Below are the code and all the weights of a small trained network. Each question names an input and a class and asks about switching units off, where a switched-off unit gives its printed mean instead of its output.

import numpy as np


def w(rows, s, z=0):
    codes = np.array(rows[::2]) - 128.0
    scale = np.full(codes.shape[1], s)
    scale[-1] = z or s
    return codes * scale


def f(y):
    return np.maximum(y, 0)


def log_softmax(a):
    a = a - a.max(-1, keepdims=True)
    return a - np.log(np.exp(a).sum(-1, keepdims=True))


def net(x, mask):
    res = np.array(x, float).reshape(1, 3) / 4 @ E
    y = f(res @ A[0][:, :-1].T + A[0][:, -1])
    res = res + np.where(mask, y, B[0][:, -1]) @ B[0][:, :-1]
    return log_softmax(res[-1] @ U[:, :-1].T + U[:, -1])


A, B = {}, {}
E = w([
[240,132,97],'x0',
[114,92,254],'x1',
[136,252,163],'x2',
],0.0091)
A[0] = w([
[193,140,68,77],'neuron 0',
[134,124,65,80],'neuron 1',
[194,183,100,193],'neuron 2',
[220,25,181,130],'neuron 3',
[59,112,191,164],'neuron 4',
[193,147,64,53],'neuron 5',
[64,9,166,245],'neuron 6',
[86,61,166,253],'neuron 7',
[86,153,92,241],'neuron 8',
[196,30,52,182],'neuron 9',
[119,60,140,74],'neuron 10',
[106,86,141,172],'neuron 11',
[184,143,162,174],'neuron 12',
[97,185,148,97],'neuron 13',
[109,153,145,241],'neuron 14',
[146,152,100,67],'neuron 15',
[122,129,101,65],'neuron 16',
[140,119,70,108],'neuron 17',
],0.016,0.0036)
B[0] = w([
[66,67,95,178],'neuron 0',
[140,91,159,163],'neuron 1',
[65,56,158,187],'neuron 2',
[243,207,99,206],'neuron 3',
[54,98,82,211],'neuron 4',
[64,76,78,178],'neuron 5',
[184,4,78,253],'neuron 6',
[158,99,52,216],'neuron 7',
[110,181,69,175],'neuron 8',
[171,138,244,220],'neuron 9',
[138,79,96,173],'neuron 10',
[152,96,106,172],'neuron 11',
[136,184,163,163],'neuron 12',
[88,171,177,169],'neuron 13',
[92,153,133,169],'neuron 14',
[119,145,96,148],'neuron 15',
[137,113,147,138],'neuron 16',
[136,93,166,163],'neuron 17',
],0.033,0.015)
U = w([
[45,106,225,181],'0',
[17,22,54,253],'1',
[31,41,40,7],'2',
[170,135,232,25],'3',
[242,37,108,73],'4',
[55,253,47,116],'5',
],0.006,0.0021)

Each question gives the input, the list of numbers given to net, and the class t.
The units are the neurons (one row each of A and B). Each row of codes is followed by its name. A weight is (code - 128) times the scale printed after its matrix; where a second scale follows, it is the last column's (A, B and U).
mask holds one flag per neuron, in row order. A switched-off neuron (its flag False) gives its mean, the last column of its row in B, instead of its output. The means were averaged over made-up inputs and are rounded, as every weight is.
A unit's drop is (log p(t) with every unit on - log p(t) with that unit switched off) / (log p(t) with every unit on - log p(t) with every unit switched off).
The circuit of an input: a set's keep is (log p(t) with only the set's units on - log p(t) with every unit switched off) / (log p(t) with every unit on - log p(t) with every unit switched off). Starting from the 12 units with the biggest drops (on a tie, the unit counted first), units are removed one at a time, each time the one whose removal leaves the highest keep (on an exact tie, the one counted first), for as long as the keep stays at least 0.8.
units of the circuit, in order: the units of the circuit, biggest drop first
unit that matters most: the unit with the biggest drop
k most important neurons: the k neurons with the biggest drops, biggest first
drop when u is switched off: that unit's drop, to one decimal
input [-4,-7,-5], class 4: units of the circuit, in order => neuron 9
input [0,0,2], class 0: 3 most important neurons => neuron 6; neuron 3; neuron 7
input [-1,-5,-3], class 0: units of the circuit, in order => neuron 6; neuron 9; neuron 7
input [5,-3,-4], class 3: units of the circuit, in order => neuron 9; neuron 6
input [0,-7,-3], class 0: units of the circuit, in order => neuron 9; neuron 6
input [4,-3,-3], class 0: units of the circuit, in order => neuron 6; neuron 9
input [0,7,8], class 0: 3 most important neurons => neuron 3; neuron 8; neuron 7
input [4,0,-2], class 3: 3 most important neurons => neuron 6; neuron 7; neuron 9
input [-3,-1,-3], class 4: 3 most important neurons => neuron 5; neuron 0; neuron 2
input [-3,-4,5], class 5: units of the circuit, in order => neuron 6; neuron 8
input [0,5,4], class 5: 3 most important neurons => neuron 6; neuron 9; neuron 2
input [-6,-8,6], class 5: 2 most important neurons => neuron 6; neuron 8
input [-1,-1,8], class 0: 2 most important neurons => neuron 3; neuron 2
input [-5,-6,-3], class 4: units of the circuit, in order => neuron 4
input [6,1,4], class 1: 2 most important neurons => neuron 9; neuron 2
input [4,-5,1], class 1: 2 most important neurons => neuron 5; neuron 0
input [6,0,-3], class 3: 3 most important neurons => neuron 6; neuron 9; neuron 7
input [6,-3,-2], class 0: 2 most important neurons => neuron 9; neuron 6
input [-5,3,8], class 5: drop when neuron 6 is switched off => 0.3
input [-3,8,8], class 5: drop when neuron 2 is switched off => 0.1
input [1,-4,-4], class 0: drop when neuron 7 is switched off => 0.3
input [-3,1,-3], class 4: unit that matters most => neuron 5
